tumu: | -.38 | -.05 |  .35 |  .53 |  .20 | -.34 | -.56 | -.23 |  .38 |  .58 |  .18 | -.46 | -.64 |
fubu: | -.58 |  .62 |  .47 | -.24 | -.50 |  .38 |  .41 | -.56 | -.30 |  .74 |  .21 | -.80 | -.11 |
begim: | -.35 |  .26 |  .40 | -.44 | -.21 |  .61 | -.19 |  .58 |  .22 | -.54 | -.52 |  .32 |  .76 |
fafa: | -.36 |  .48 | -.40 |  .14 |  .09 | -.38 |  .74 | -.80 |  .58 | -.28 | -.01 |  .23 | -.48 |
bori: | -.40 | -.10 |  .23 |  .48 |  .41 |  .03 | -.40 | -.59 | -.31 |  .19 |  .53 |  .46 |  .02 |
Kog: | -.38 |  .36 |  .14 | -.56 |  .38 |  .15 | -.59 |  .62 |  .10 | -.74 |  .55 |  .07 | -.58 |
fos: | -.33 |  .47 | -.33 |  .03 |  .22 | -.54 |  .82 | -.73 |  .34 |  .04 | -.35 |  .47 | -.60 |
Muka: | -.38 |  .03 |  .49 |  .40 | -.25 | -.55 | -.14 |  .50 |  .42 | -.32 | -.66 | -.10 |  .71 |
gev: | -.35 |  .26 |  .40 | -.44 | -.21 |  .61 | -.19 | -.57 |  .61 |  .38 | -.79 |  .01 |  .70 |
Vive: | -.38 | -.06 |  .33 |  .51 |  .25 | -.26 | -.23 | -.56 |  .18 |  .56 |  .42 | -.16 | -.62 |
der: | -.37 | -.06 |  .36 |  .53 |  .15 | -.38 | -.55 | -.18 |  .45 |  .56 |  .10 | -.52 | -.61 |
kes: | -.40 | -.11 |  .16 |  .47 |  .47 |  .16 | -.25 | -.55 | -.48 | -.08 |  .36 |  .57 |  .40 |
| -.40 |  .14 |  .09 | -.38 |  .74 | -.80 |  .58 | -.28 | -.01 |  .23 | => fafa
| -.59 |  .62 | => Kog
| -.56 |  .38 |  .15 | -.59 |  .62 |  .10 | => Kog
| -.25 | -.55 | -.14 | => Muka
| -.56 | -.23 | => tumu
|  .03 |  .49 |  .40 | -.25 | -.55 | => Muka
| -.40 | -.59 | -.31 |  .19 |  .53 |  .46 | => bori

fafa: |  .09 | -.15 |  .01 |  .24 | -.04 | -.10 |  .43 | -.18 | -.09 |
kes: | -.05 |  .05 |  .04 | -.11 |  .19 |  .01 |  .25 |  .40 |  .09 |
der: |  .05 | -.11 |  .19 |  .01 | -.11 | -.48 | -.53 | -.32 | -.44 |
Vive: | -.16 | -.68 | -.40 | -.22 | -.07 | -.32 | -.59 | -.40 | -.65 |
| -.40 | -.22 | -.07 | -.32 | -.59 | -.40 | => Vive
| .01 | .25 | .40 | .09 | => kes
| -.05 |  .05 |  .04 | -.11 | => kes
|  .01 | -.11 | -.48 | -.53 | -.32 | => der
|  .04 | -.11 |  .19 |  .01 | => kes

tumu: |  .44 | -.30 |  .68 |  .10 |  .18 |  .27 | -.39 |  .20 | -.58 | -.11 | -.05 |  .00 | -.31 | -.26 |  .43 | -.05 |  .92 |  .29 | -.22 |  .24 |  .22 |
fafa: |  .19 |  .44 | -.15 |  .66 |  .10 | -.37 |  .48 | -.13 | -.34 | -.11 | -.05 | -.01 | -.31 | -.35 |  .43 | -.05 |  .84 |  .82 | -.60 |  .24 |  .23 |
der: |  .19 |  .44 | -.30 |  .68 |  .10 |  .18 |  .27 | -.41 | -.58 | -.11 | -.05 |  .00 | -.31 | -.16 |  .72 | -.05 |  .30 | -.16 | -.14 |  .39 |  .20 |
Muka: |  .19 |  .44 | -.15 |  .68 |  .13 |  .13 |  .14 |  .05 | -.51 | -.11 | -.05 |  .00 | -.31 | -.16 |  .72 | -.05 |  .30 | -.16 | -.14 |  .39 |  .20 |
|  .19 |  .44 | -.15 |  .68 |  .13 |  .13 |  .14 |  .05 | -.51 | -.11 | -.05 |  .00 | -.31 | -.16 |  .72 | -.05 |  .30 | -.16 | -.14 |  .39 |  .20 | => Muka
|  .44 | -.30 |  .68 |  .10 |  .18 |  .27 | -.41 | => der
| -.37 |  .48 | -.13 | => fafa
|  .19 |  .44 | -.30 |  .68 |  .10 |  .18 |  .27 | -.41 | -.58 | -.11 | -.05 |  .00 | -.31 | -.16 |  .72 | -.05 |  .30 | -.16 | -.14 |  .39 |  .20 | => der
| -.58 | -.11 | -.05 |  .00 | -.31 | -.16 |  .72 | => der
| .13 | .14 | => Muka

fubu: | .05 | .19 | .26 | .08 |
bori: |  .03 | -.46 |  .19 |  .14 |
gev: |  .03 | -.46 |  .45 |  .70 |
Kog: |  .19 |  .05 | -.07 |  .00 |
|  .03 | -.46 |  .45 |  .70 | => gev
| .05 | .19 | .26 | => fubu
|  .05 | -.07 |  .00 | => Kog
| .19 | .05 | => Kog
|  .19 |  .05 | -.07 | => Kog
|  .05 | -.07 | => Kog

